Here is a tiny trained network, its code and every weight. The questions are about switching its units off for an input and a class, where a switched-off unit gives its printed mean instead of its output.

import numpy as np


def w(rows, s, z=0):
    codes = np.array(rows[::2]) - 128.0
    scale = np.full(codes.shape[1], s)
    scale[-1] = z or s
    return codes * scale


def f(y):
    return y / 2 * (1 + np.tanh(0.7978845608 * (y + 0.044715 * y**3)))


def log_softmax(a):
    a = a - a.max(-1, keepdims=True)
    return a - np.log(np.exp(a).sum(-1, keepdims=True))


def net(x, mask):
    res = np.array(x, float).reshape(1, 7) / 4 @ E
    y = f(res @ A[0][:, :-1].T + A[0][:, -1])
    res = res + np.where(mask, y, B[0][:, -1]) @ B[0][:, :-1]
    return log_softmax(res[-1] @ U[:, :-1].T + U[:, -1])


A, B = {}, {}
E = w([
[127,127,130,129,125,125,129,126,129,130,128],'x0',
[187,199,14,177,76,236,68,32,159,254,201],'x1',
[128,131,127,128,131,129,122,128,127,128,128],'x2',
[63,27,54,87,37,86,11,128,233,57,192],'x3',
[230,195,113,246,33,55,88,240,192,117,17],'x4',
[128,124,125,128,129,128,135,126,132,129,127],'x5',
[130,125,128,130,126,124,132,129,129,131,130],'x6',
],0.008)
A[0] = w([
[195,176,205,187,135,60,185,223,106,70,27,194],'n1',
[116,157,70,107,155,246,117,2,122,229,243,131],'n2',
[167,147,175,181,95,44,127,229,161,55,25,131],'n3',
[218,216,211,188,196,118,243,188,37,149,31,251],'n4',
[233,220,37,238,38,168,65,134,180,216,113,24],'n5',
[62,25,47,63,47,108,6,93,234,77,229,141],'n6',
[123,92,141,157,63,32,75,208,189,45,71,68],'n7',
[94,65,119,123,62,47,56,191,196,49,108,99],'n8',
[227,219,44,238,36,170,64,131,183,227,115,23],'n9',
[146,178,123,125,196,232,196,46,56,229,170,246],'n10',
[9,30,218,16,239,121,210,101,54,51,178,254],'n11',
[54,42,46,70,71,149,31,62,204,108,227,94],'n12',
[133,140,59,106,120,220,89,22,142,210,225,132],'n13',
[60,26,54,92,37,61,7,142,233,41,185,190],'n14',
],0.0065,0.0054)
B[0] = w([
[63,151,99,201,138,82,100,142,184,173,44,220],'n1',
[175,178,31,171,108,215,159,160,34,228,72,223],'n2',
[108,125,67,212,92,149,123,183,162,177,38,205],'n3',
[40,196,102,179,166,73,88,111,136,190,23,254],'n4',
[86,135,220,44,193,39,114,52,167,39,207,230],'n5',
[69,35,99,160,2,75,31,207,154,129,161,229],'n6',
[207,63,125,162,57,211,189,195,199,87,86,187],'n7',
[205,54,147,140,42,190,181,188,183,85,119,190],'n8',
[95,136,222,35,187,37,109,49,164,43,210,230],'n9',
[183,232,119,80,197,171,213,66,58,167,113,232],'n10',
[70,144,223,40,189,31,106,39,176,40,223,240],'n11',
[61,53,80,161,14,85,26,197,114,163,138,206],'n12',
[87,112,52,174,66,143,36,185,68,205,129,211],'n13',
[191,18,168,126,7,151,131,199,215,50,160,237],'n14',
],0.0079,0.018)
U = w([
[70,208,227,56,239,47,183,31,136,91,135,253],'0',
[39,126,15,226,87,102,41,197,118,235,58,112],'1',
[115,72,216,38,103,61,86,124,158,31,237,68],'2',
[247,86,111,187,80,239,230,194,169,94,55,47],'3',
[236,194,21,107,158,254,214,100,25,230,118,65],'4',
],0.0084,0.0058)

Each question gives the input, the list of numbers given to net, and the class t.
The units are the neurons (one row each of A and B). Each row of codes is followed by its name. A weight is (code - 128) times the scale printed after its matrix; where a second scale follows, it is the last column's (A, B and U).
mask holds one flag per neuron, in row order. A switched-off neuron (its flag False) gives its mean, the last column of its row in B, instead of its output. The means were averaged over made-up inputs and are rounded, as every weight is.
A unit's drop is (log p(t) with every unit on - log p(t) with that unit switched off) / (log p(t) with every unit on - log p(t) with every unit switched off).
The circuit of an input: a set's keep is (log p(t) with only the set's units on - log p(t) with every unit switched off) / (log p(t) with every unit on - log p(t) with every unit switched off). Starting from the 12 units with the biggest drops (on a tie, the unit counted first), units are removed one at a time, each time the one whose removal leaves the highest keep (on an exact tie, the one counted first), for as long as the keep stays at least 0.8.
circuit, biggest first: the units of the circuit, biggest drop first
top k neurons: the k neurons with the biggest drops, biggest first
drop of u: that unit's drop, to one decimal
input [-4,7,4,-1,-6,-1,-3], class 4: circuit, biggest first => [n10]
input [-6,1,8,7,1,-7,-4], class 2: top 3 neurons => [n14, n4, n2]
input [5,7,5,0,-7,-4,7], class 4: top 2 neurons => [n10, n2]
input [-1,-8,5,-4,0,2,8], class 0: top 2 neurons => [n11, n6]
input [6,5,6,1,1,0,2], class 2: top 3 neurons => [n4, n9, n5]
input [4,-7,7,1,4,-8,-7], class 3: top 2 neurons => [n7, n8]
input [5,4,4,6,1,8,-5], class 2: top 4 neurons => [n14, n4, n3, n1]
input [6,0,6,-4,-1,-5,5], class 0: top 2 neurons => [n2, n13]
input [8,-8,-5,-1,2,7,-1], class 1: drop of n3 => 0.1
input [8,0,-1,-2,-1,-4,-8], class 0: drop of n2 => 0.3
input [7,-2,5,1,1,-7,-5], class 3: drop of n5 => 0.3
